Below is a small trained network, with its code and all its weights. Each question gives an input and a class and asks what happens when units are switched off, that is, made to give their printed mean instead of their output.

import numpy as np


def w(rows, s, z=0):
    codes = np.array(rows[::2]) - 128.0
    scale = np.full(codes.shape[1], s)
    scale[-1] = z or s
    return codes * scale


def norm(h):
    return h / np.sqrt((h * h).mean(-1, keepdims=True) + 1e-5)


def f(y):
    return np.maximum(y, 0)


def log_softmax(a):
    a = a - a.max(-1, keepdims=True)
    return a - np.log(np.exp(a).sum(-1, keepdims=True))


def net(x, mask):
    res = np.array(x, float).reshape(1, 2) / 4 @ E
    u = 0
    for l in range(4):
        y = f(norm(res) @ A[l][:, :-1].T + A[l][:, -1])
        res = res + np.where(mask[u : u + 5], y, B[l][:, -1]) @ B[l][:, :-1]
        u += 5
    return log_softmax(norm(res)[-1] @ U[:, :-1].T + U[:, -1])


A, B = {}, {}
E = w([
[96,105,169,124,28,102],'x0',
[111,114,117,73,102,253],'x1',
],0.0057)
A[0] = w([
[136,161,1,127,65,205,97],'0.n0',
[227,121,181,166,145,126,205],'0.n1',
[116,136,143,127,66,143,124],'0.n2',
[162,43,109,145,86,92,60],'0.n3',
[43,81,140,204,204,166,3],'0.n4',
],0.0062,0.002)
B[0] = w([
[187,157,132,188,99,45,254],'0.n0',
[106,181,191,177,99,140,223],'0.n1',
[83,31,176,159,188,199,214],'0.n2',
[157,125,116,182,111,166,189],'0.n3',
[142,2,194,153,125,110,152],'0.n4',
],0.0076,0.0031)
A[1] = w([
[124,148,174,120,110,118,89],'1.n0',
[65,88,98,120,93,104,6],'1.n1',
[168,140,125,39,254,119,118],'1.n2',
[140,144,104,125,86,246,150],'1.n3',
[99,87,216,205,139,194,165],'1.n4',
],0.0083,0.0018)
B[1] = w([
[148,114,101,77,94,231,148],'1.n0',
[167,87,192,222,104,210,142],'1.n1',
[110,5,165,151,62,223,175],'1.n2',
[112,165,72,201,127,3,188],'1.n3',
[131,154,97,82,179,167,255],'1.n4',
],0.0075,0.008)
A[2] = w([
[207,107,155,129,160,133,1],'2.n0',
[101,3,136,149,118,168,121],'2.n1',
[182,77,147,120,114,84,195],'2.n2',
[109,145,80,114,92,108,195],'2.n3',
[182,117,84,122,93,127,165],'2.n4',
],0.012,0.00096)
B[2] = w([
[180,73,127,70,78,156,170],'2.n0',
[200,69,235,108,55,107,254],'2.n1',
[102,172,96,85,153,232,161],'2.n2',
[70,174,195,254,210,10,147],'2.n3',
[108,175,218,108,238,114,154],'2.n4',
],0.0058,0.0089)
A[3] = w([
[34,176,236,162,198,143,168],'3.n0',
[50,40,101,197,157,57,130],'3.n1',
[146,187,108,1,197,188,8],'3.n2',
[173,124,180,184,114,121,100],'3.n3',
[84,124,140,248,220,19,130],'3.n4',
],0.006,0.0016)
B[3] = w([
[172,130,98,105,193,91,207],'3.n0',
[165,162,165,103,151,145,163],'3.n1',
[192,187,114,2,117,178,174],'3.n2',
[76,105,162,158,152,134,230],'3.n3',
[64,193,147,137,154,97,254],'3.n4',
],0.0098,0.0054)
U = w([
[162,10,255,174,81,168,203],'0',
[75,227,160,194,230,24,193],'1',
[201,175,120,41,177,182,168],'2',
[69,101,38,160,50,101,1],'3',
[85,100,95,150,67,40,47],'4',
[122,123,75,209,91,130,32],'5',
[51,93,54,141,59,98,10],'6',
],0.0097,0.0049)

Each question gives the input, the list of numbers given to net, and the class t.
The units are the neurons (one row each of A and B). Each row of codes is followed by its name. A weight is (code - 128) times the scale printed after its matrix; where a second scale follows, it is the last column's (A, B and U).
mask holds one flag per neuron, layer by layer. A switched-off neuron (its flag False) gives its mean, the last column of its row in B, instead of its output. The means were averaged over made-up inputs and are rounded, as every weight is.
A unit's drop is (log p(t) with every unit on - log p(t) with that unit switched off) / (log p(t) with every unit on - log p(t) with every unit switched off).
The circuit of an input: a set's keep is (log p(t) with only the set's units on - log p(t) with every unit switched off) / (log p(t) with every unit on - log p(t) with every unit switched off). Starting from the 12 units with the biggest drops (on a tie, the unit counted first), units are removed one at a time, each time the one whose removal leaves the highest keep (on an exact tie, the one counted first), for as long as the keep stays at least 0.8.
circuit, biggest first: the units of the circuit, biggest drop first
most important unit: the unit with the biggest drop
top k neurons: the k neurons with the biggest drops, biggest first
top k neurons in layer l: the k neurons of layer l with the biggest drops, biggest first
drop when u is switched off: that unit's drop, to one decimal
input [-4,5], class 1: circuit, biggest first -> 1.n3
input [-2,-3], class 2: top 4 neurons -> 0.n0, 0.n1, 1.n3, 2.n1
input [1,2], class 2: top 2 neurons -> 1.n4, 1.n2
input [-8,-8], class 0: top 4 neurons -> 1.n2, 1.n3, 0.n0, 2.n0
input [2,-2], class 2: top 3 neurons -> 1.n4, 1.n2, 1.n3
input [7,8], class 1: circuit, biggest first -> 1.n3, 2.n3
input [3,0], class 2: top 4 neurons -> 1.n4, 1.n2, 0.n2, 0.n4
input [3,-3], class 2: top 3 neurons -> 1.n4, 1.n2, 1.n3
input [0,3], class 2: top 3 neurons -> 0.n0, 1.n3, 1.n2
input [-8,8], class 0: top 3 neurons -> 1.n2, 0.n1, 0.n3
input [0,2], class 2: top 2 neurons -> 0.n0, 1.n3
input [-1,1], class 2: top 2 neurons in layer 2 -> 2.n2, 2.n1
input [2,3], class 2: top 4 neurons -> 1.n4, 0.n2, 0.n0, 1.n2
input [2,-1], class 2: most important unit -> 1.n4
input [0,5], class 1: drop when 1.n3 is switched off -> 0.3
input [-1,-2], class 2: drop when 0.n0 is switched off -> 0.9
input [-5,8], class 1: drop when 1.n3 is switched off -> 1.6
input [2,-3], class 2: top 3 neurons in layer 1 -> 1.n2, 1.n3, 1.n0
